Here is a tiny trained network, its code and every weight. The questions are about switching its units off for an input and a class, where a switched-off unit gives its printed mean instead of its output.

import numpy as np


def w(rows, s, z=0):
    codes = np.array(rows[::2]) - 128.0
    scale = np.full(codes.shape[1], s)
    scale[-1] = z or s
    return codes * scale


def f(y):
    return np.maximum(y, 0)


def log_softmax(a):
    a = a - a.max(-1, keepdims=True)
    return a - np.log(np.exp(a).sum(-1, keepdims=True))


def net(x, mask):
    res = np.array(x, float).reshape(1, 6) / 4 @ E
    y = f(res @ A[0][:, :-1].T + A[0][:, -1])
    res = res + np.where(mask, y, B[0][:, -1]) @ B[0][:, :-1]
    return log_softmax(res[-1] @ U[:, :-1].T + U[:, -1])


A, B = {}, {}
E = w([
[57,43,215,106,110,140,179],'x0',
[100,184,127,1,177,117,156],'x1',
[127,129,130,125,123,130,124],'x2',
[154,78,65,56,73,246,150],'x3',
[130,124,135,122,131,133,121],'x4',
[207,101,196,74,68,74,171],'x5',
],0.0091)
A[0] = w([
[80,84,168,104,129,140,159,22],'neuron 0',
[68,157,117,56,192,156,172,50],'neuron 1',
[119,132,166,156,168,95,109,68],'neuron 2',
[142,152,99,116,101,216,173,12],'neuron 3',
[76,163,159,96,124,125,87,4],'neuron 4',
[69,170,118,7,156,109,126,75],'neuron 5',
[120,81,115,215,118,161,121,184],'neuron 6',
[190,204,72,105,99,114,89,213],'neuron 7',
[30,82,95,140,166,119,101,184],'neuron 8',
[55,62,157,104,94,126,137,80],'neuron 9',
[56,105,189,132,112,132,141,54],'neuron 10',
[94,108,93,97,102,157,179,75],'neuron 11',
[157,67,79,98,101,173,167,54],'neuron 12',
[47,130,86,145,185,168,120,147],'neuron 13',
[103,120,159,144,196,55,146,57],'neuron 14',
[82,57,140,109,166,159,165,98],'neuron 15',
[213,112,190,90,85,79,183,161],'neuron 16',
[121,62,101,176,74,129,98,92],'neuron 17',
[117,63,74,96,90,194,150,57],'neuron 18',
],0.012,0.0043)
B[0] = w([
[201,167,49,146,143,175,135,179],'neuron 0',
[145,42,160,92,150,86,180,213],'neuron 1',
[102,195,227,129,157,130,102,177],'neuron 2',
[73,246,179,168,135,57,86,192],'neuron 3',
[97,102,168,152,80,148,198,148],'neuron 4',
[158,15,200,204,188,71,194,236],'neuron 5',
[136,25,216,90,147,112,201,213],'neuron 6',
[178,96,79,172,158,253,159,240],'neuron 7',
[59,135,99,98,79,162,92,202],'neuron 8',
[181,143,43,201,167,205,172,198],'neuron 9',
[175,244,21,174,147,165,193,179],'neuron 10',
[97,205,169,107,108,128,110,187],'neuron 11',
[105,222,228,152,169,94,80,214],'neuron 12',
[41,56,85,60,67,178,88,212],'neuron 13',
[95,254,191,160,107,113,62,196],'neuron 14',
[180,129,59,119,147,161,175,195],'neuron 15',
[10,67,89,55,48,210,48,248],'neuron 16',
[154,52,129,90,187,58,192,188],'neuron 17',
[54,197,185,176,149,65,90,228],'neuron 18',
],0.0075,0.011)
U = w([
[60,104,105,56,74,141,80,139],'0',
[120,255,206,167,168,37,82,16],'1',
[209,184,54,190,165,166,160,136],'2',
[170,38,222,144,137,40,192,2],'3',
[117,127,158,137,119,144,120,186],'4',
],0.0093,0.0067)

Each question gives the input, the list of numbers given to net, and the class t.
The units are the neurons (one row each of A and B). Each row of codes is followed by its name. A weight is (code - 128) times the scale printed after its matrix; where a second scale follows, it is the last column's (A, B and U).
mask holds one flag per neuron, in row order. A switched-off neuron (its flag False) gives its mean, the last column of its row in B, instead of its output. The means were averaged over made-up inputs and are rounded, as every weight is.
A unit's drop is (log p(t) with every unit on - log p(t) with that unit switched off) / (log p(t) with every unit on - log p(t) with every unit switched off).
The circuit of an input: a set's keep is (log p(t) with only the set's units on - log p(t) with every unit switched off) / (log p(t) with every unit on - log p(t) with every unit switched off). Starting from the 12 units with the biggest drops (on a tie, the unit counted first), units are removed one at a time, each time the one whose removal leaves the highest keep (on an exact tie, the one counted first), for as long as the keep stays at least 0.8.
circuit, biggest first: the units of the circuit, biggest drop first
top k neurons: the k neurons with the biggest drops, biggest first
drop of u: that unit's drop, to one decimal
input [-4,7,-1,8,7,7], class 1: top 3 neurons : [neuron 12; neuron 3; neuron 18]
input [8,-8,-4,5,4,7], class 2: circuit, biggest first : [neuron 9]
input [8,6,5,8,0,-4], class 1: top 3 neurons : [neuron 18; neuron 12; neuron 3]
input [-5,7,-6,6,1,6], class 3: top 2 neurons : [neuron 5; neuron 1]
input [-1,6,-4,7,0,2], class 1: circuit, biggest first : [neuron 3; neuron 12]
input [2,2,-1,-5,6,-5], class 0: top 4 neurons : [neuron 13; neuron 8; neuron 12; neuron 18]
input [4,-2,6,7,3,-4], class 1: circuit, biggest first : [neuron 18; neuron 12]
input [-5,7,1,-2,-6,-5], class 3: circuit, biggest first : [neuron 5; neuron 1]
input [7,-7,3,0,8,-1], class 2: top 2 neurons : [neuron 10; neuron 9]
input [-4,-2,1,-6,6,6], class 0: top 3 neurons : [neuron 16; neuron 12; neuron 18]
input [8,6,-4,-3,5,6], class 2: circuit, biggest first : [neuron 10; neuron 9]
input [1,5,1,1,-8,6], class 0: top 3 neurons : [neuron 16; neuron 6; neuron 17]
input [6,-7,4,0,5,7], class 0: top 2 neurons : [neuron 16; neuron 5]
input [5,7,-2,0,-8,-5], class 3: top 2 neurons : [neuron 5; neuron 1]
input [4,7,3,-1,-7,-5], class 3: circuit, biggest first : [neuron 5]
input [6,6,-5,-4,-6,-8], class 0: top 2 neurons : [neuron 13; neuron 8]
input [-4,4,-8,8,-4,5], class 1: top 2 neurons : [neuron 12; neuron 3]
input [-8,5,8,-7,0,4], class 2: top 3 neurons : [neuron 7; neuron 18; neuron 12]
input [-7,-8,4,1,-8,6], class 3: top 2 neurons : [neuron 6; neuron 17]
input [-8,3,-8,-4,-6,2], class 2: circuit, biggest first : [neuron 7]
input [5,-7,6,8,2,4], class 1: top 2 neurons : [neuron 12; neuron 18]
input [-2,3,5,6,5,5], class 1: drop of neuron 13 : 0.3
input [-5,8,-5,-3,8,5], class 3: drop of neuron 5 : 1.0
input [-5,-6,4,1,-3,-2], class 3: drop of neuron 6 : 0.7
input [0,-6,5,-5,2,1], class 3: drop of neuron 18 : 0.4
